Below is a small trained network, with its code and all its weights. Each question gives an input and a target symbol and asks what happens when units are switched off, that is, made to give their printed mean instead of their output.

import numpy as np


def w(rows, s, z=0):
    codes = np.array(rows[::2]) - 128.0
    scale = np.full(codes.shape[1], s)
    scale[-1] = z or s
    return codes * scale


def f(y):
    return np.maximum(y, 0)


def softmax(a):
    e = np.exp(a - a.max(-1, keepdims=True))
    return e / e.sum(-1, keepdims=True)


def log_softmax(a):
    a = a - a.max(-1, keepdims=True)
    return a - np.log(np.exp(a).sum(-1, keepdims=True))


def net(x, mask):
    ids = ['αβγεηθλξπστψω'.index(c) for c in x.split()]
    T = len(ids)
    res = E[ids] + P[:T]
    q, k, v = (res @ M[0].T for M in (Q, K, V))
    z = softmax(np.where(np.tri(T) > 0, q @ k.T / 2**0.5, -1e9)) @ v
    res = res + np.where(mask[0], z, O[0][:, -1]) @ O[0][:, :-1]
    y = f(res @ A[0][:, :-1].T + A[0][:, -1])
    res = res + np.where(mask[1:17], y, B[0][:, -1]) @ B[0][:, :-1]
    return log_softmax(res[-1] @ U[:, :-1].T + U[:, -1])


Q, K, V, O, A, B = {}, {}, {}, {}, {}, {}
E = w([
[65,48,76,156,120,153,138,138,78,54,77,57],'α',
[121,139,114,135,106,102,89,171,18,107,129,132],'β',
[102,104,164,93,197,134,124,165,183,65,130,142],'γ',
[161,114,114,78,46,123,91,184,134,111,97,145],'ε',
[70,131,113,181,100,123,103,107,179,113,152,125],'η',
[116,122,52,104,130,173,74,120,89,110,166,90],'θ',
[94,127,187,130,70,151,42,112,87,89,177,143],'λ',
[84,170,82,166,6,92,131,169,142,73,140,88],'ξ',
[117,89,83,83,131,188,155,211,115,109,94,173],'π',
[92,240,166,115,94,108,103,161,167,112,147,117],'σ',
[83,51,124,164,147,170,155,92,128,133,186,158],'τ',
[92,127,197,135,62,142,180,199,125,101,195,88],'ψ',
[147,208,151,118,30,149,87,126,159,54,114,64],'ω',
],0.023)
P = w([
[81,112,144,74,151,198,72,159,204,132,129,8],'0',
[137,112,107,98,113,59,166,120,92,139,115,110],'1',
[113,124,128,112,105,82,151,116,95,145,109,116],'2',
[115,127,136,123,112,91,130,123,100,139,111,124],'3',
[111,120,145,130,106,93,136,116,96,136,118,129],'4',
[114,125,139,132,108,110,122,127,113,119,112,138],'5',
[99,125,149,141,95,117,125,121,102,128,106,129],'6',
[112,119,137,145,96,111,122,122,101,125,119,133],'7',
[101,126,146,148,104,124,119,129,107,121,109,136],'8',
[99,124,149,152,108,132,111,132,108,118,107,141],'9',
[98,124,154,150,112,140,103,138,111,116,106,152],'10',
],0.015)
Q[0] = w([
[196,144,142,180,190,112,121,82,183,230,62,83],'h1',
[2,69,140,167,45,86,118,162,119,110,154,115],'h1',
],0.0076)
K[0] = w([
[197,167,113,137,133,3,172,94,117,140,122,219],'h1',
[96,128,89,145,143,183,48,193,225,166,190,115],'h1',
],0.0068)
V[0] = w([
[9,160,13,155,153,54,68,18,131,234,152,112],'h1',
[110,254,130,187,108,144,143,77,187,117,152,171],'h1',
],0.0052)
O[0] = w([
[108,111,143,151,138,109,7,174,135,214,152,85,109],'h1',
[14,87,48,49,148,140,152,110,103,62,87,201,1],'h1',
],0.017,0.0083)
A[0] = w([
[116,254,130,89,137,105,120,138,146,144,103,145,66],'n1',
[126,55,107,166,96,87,98,152,157,193,97,140,1],'n2',
[138,89,159,139,145,113,123,111,84,96,54,100,41],'n3',
[93,102,202,93,90,159,135,78,108,160,131,113,192],'n4',
[174,123,153,120,75,171,108,99,135,148,119,84,222],'n5',
[112,175,160,130,86,131,136,199,137,133,161,152,13],'n6',
[88,136,104,151,148,67,120,92,197,118,179,153,235],'n7',
[200,124,140,102,68,131,91,88,55,158,145,194,196],'n8',
[159,127,110,76,165,203,96,89,63,132,178,142,157],'n9',
[143,154,101,136,185,127,180,209,47,188,95,150,195],'n10',
[172,176,105,138,120,148,99,76,114,88,68,126,144],'n11',
[225,148,176,166,148,143,182,113,120,121,74,108,36],'n12',
[162,107,124,146,133,161,109,194,156,192,148,56,177],'n13',
[121,88,135,160,237,165,173,74,206,193,185,112,172],'n14',
[167,181,119,172,150,137,197,91,135,112,126,160,202],'n15',
[117,194,133,92,107,147,112,177,79,103,80,93,108],'n16',
],0.0095,0.0023)
B[0] = w([
[93,33,115,132,119,151,28,91,53,135,115,138,138],'n1',
[114,182,110,106,132,135,147,167,20,129,122,164,168],'n2',
[220,125,132,134,167,142,100,185,140,110,163,146,162],'n3',
[157,129,55,140,125,92,158,117,143,46,206,95,157],'n4',
[155,105,74,136,155,88,71,137,172,146,106,146,224],'n5',
[104,121,131,36,127,134,151,140,78,69,105,117,169],'n6',
[147,102,241,175,59,111,127,119,141,140,38,60,144],'n7',
[113,102,201,123,100,148,158,113,188,114,78,74,153],'n8',
[181,86,203,79,106,150,95,149,71,81,48,66,132],'n9',
[130,171,142,38,147,98,105,2,210,30,78,101,134],'n10',
[153,236,126,100,138,139,140,126,108,159,216,132,152],'n11',
[37,117,120,154,137,91,149,168,182,165,168,193,230],'n12',
[86,183,116,117,139,147,201,38,71,120,51,143,253],'n13',
[146,59,164,57,150,64,133,117,104,63,91,156,149],'n14',
[110,167,157,83,191,102,77,142,86,142,91,87,163],'n15',
[124,54,58,89,107,49,159,150,109,82,133,168,161],'n16',
],0.0075,0.024)
U = w([
[63,150,164,189,145,119,169,76,182,153,88,128,151],'α',
[154,125,206,79,229,115,114,240,193,154,128,106,100],'β',
[250,80,214,142,70,144,125,165,144,52,152,49,125],'γ',
[95,1,134,98,149,108,173,36,166,137,158,189,91],'ε',
[144,146,76,87,164,59,98,126,203,120,190,126,91],'η',
[160,122,170,54,156,68,152,133,135,100,83,33,254],'θ',
[38,118,150,68,191,111,90,150,102,185,168,116,64],'λ',
[130,155,160,236,108,117,147,190,90,27,108,160,149],'ξ',
[101,189,186,76,172,190,238,143,90,128,201,91,44],'π',
[213,185,163,55,158,216,149,91,45,184,141,64,103],'σ',
[159,135,79,192,246,115,148,186,126,65,114,99,91],'τ',
[185,44,158,88,69,147,165,217,176,145,59,137,133],'ψ',
[128,150,99,79,121,231,220,36,138,108,92,194,49],'ω',
],0.0059,0.0045)

Each question gives the input, a string of symbols that net reads in full, and the target symbol t.
The units are the heads (2 rows each of Q, K, V and O) and the neurons (one row each of A and B). Each row of codes is followed by its name. A weight is (code - 128) times the scale printed after its matrix; where a second scale follows, it is the last column's (O, A, B and U).
mask holds one flag per unit, heads first, then neurons. A switched-off unit (its flag False) gives its mean, the last column of its rows in O or B, instead of its output. The means were averaged over made-up inputs and are rounded, as every weight is.
A unit's drop is (log p(t) with every unit on - log p(t) with that unit switched off) / (log p(t) with every unit on - log p(t) with every unit switched off).
The circuit of an input: a set's keep is (log p(t) with only the set's units on - log p(t) with every unit switched off) / (log p(t) with every unit on - log p(t) with every unit switched off). Starting from the 12 units with the biggest drops (on a tie, the unit counted first), units are removed one at a time, each time the one whose removal leaves the highest keep (on an exact tie, the one counted first), for as long as the keep stays at least 0.8.
circuit, biggest first: the units of the circuit, biggest drop first
top k neurons: the k neurons with the biggest drops, biggest first
drop of u: that unit's drop, to one decimal
input η γ η λ π, target λ: circuit, biggest first : h1
input π η η λ ψ α η θ α η π, target β: top 3 neurons : n13, n15, n12
input ψ α ξ λ ξ, target π: circuit, biggest first : h1, n11, n15
input α ω α τ τ α ψ ε ω β, target α: circuit, biggest first : h1, n12, n13, n8
input π α σ β α η α, target τ: top 2 neurons : n3, n15
input ψ α λ α λ α ξ η λ, target π: top 2 neurons : n11, n5
input λ ψ ω θ α λ, target γ: circuit, biggest first : n13, n12, n8
input ψ σ α β π, target ω: top 2 neurons : n10, n5
input θ α η ξ λ α α θ, target σ: top 2 neurons : n12, n13
input θ η α ω ω β, target θ: circuit, biggest first : n10, n8
input η η α α λ α γ η α ω τ, target λ: top 2 neurons : n2, n13
input γ π σ, target λ: top 4 neurons : n1, n15, n13, n12
input α θ β π, target α: circuit, biggest first : h1, n12, n13
input ω σ η ψ ψ θ, target ω: top neuron : n5
input α α η λ ε α ω ω, target α: top 4 neurons : n12, n13, n8, n3
input ψ α λ ω θ α ψ, target π: top 2 neurons : n5, n15
input η η η, target λ: top 2 neurons : n2, n13
input η τ α τ θ α, target λ: drop of h1 : 1.3
input σ η σ, target ε: drop of n15 : 0.1
input α α π α ξ α λ λ ψ, target α: drop of n13 : 1.0
input α θ ε η η η α η ω π, target α: drop of n6 : -0.2
input ψ α α ω, target η: top neuron : n13
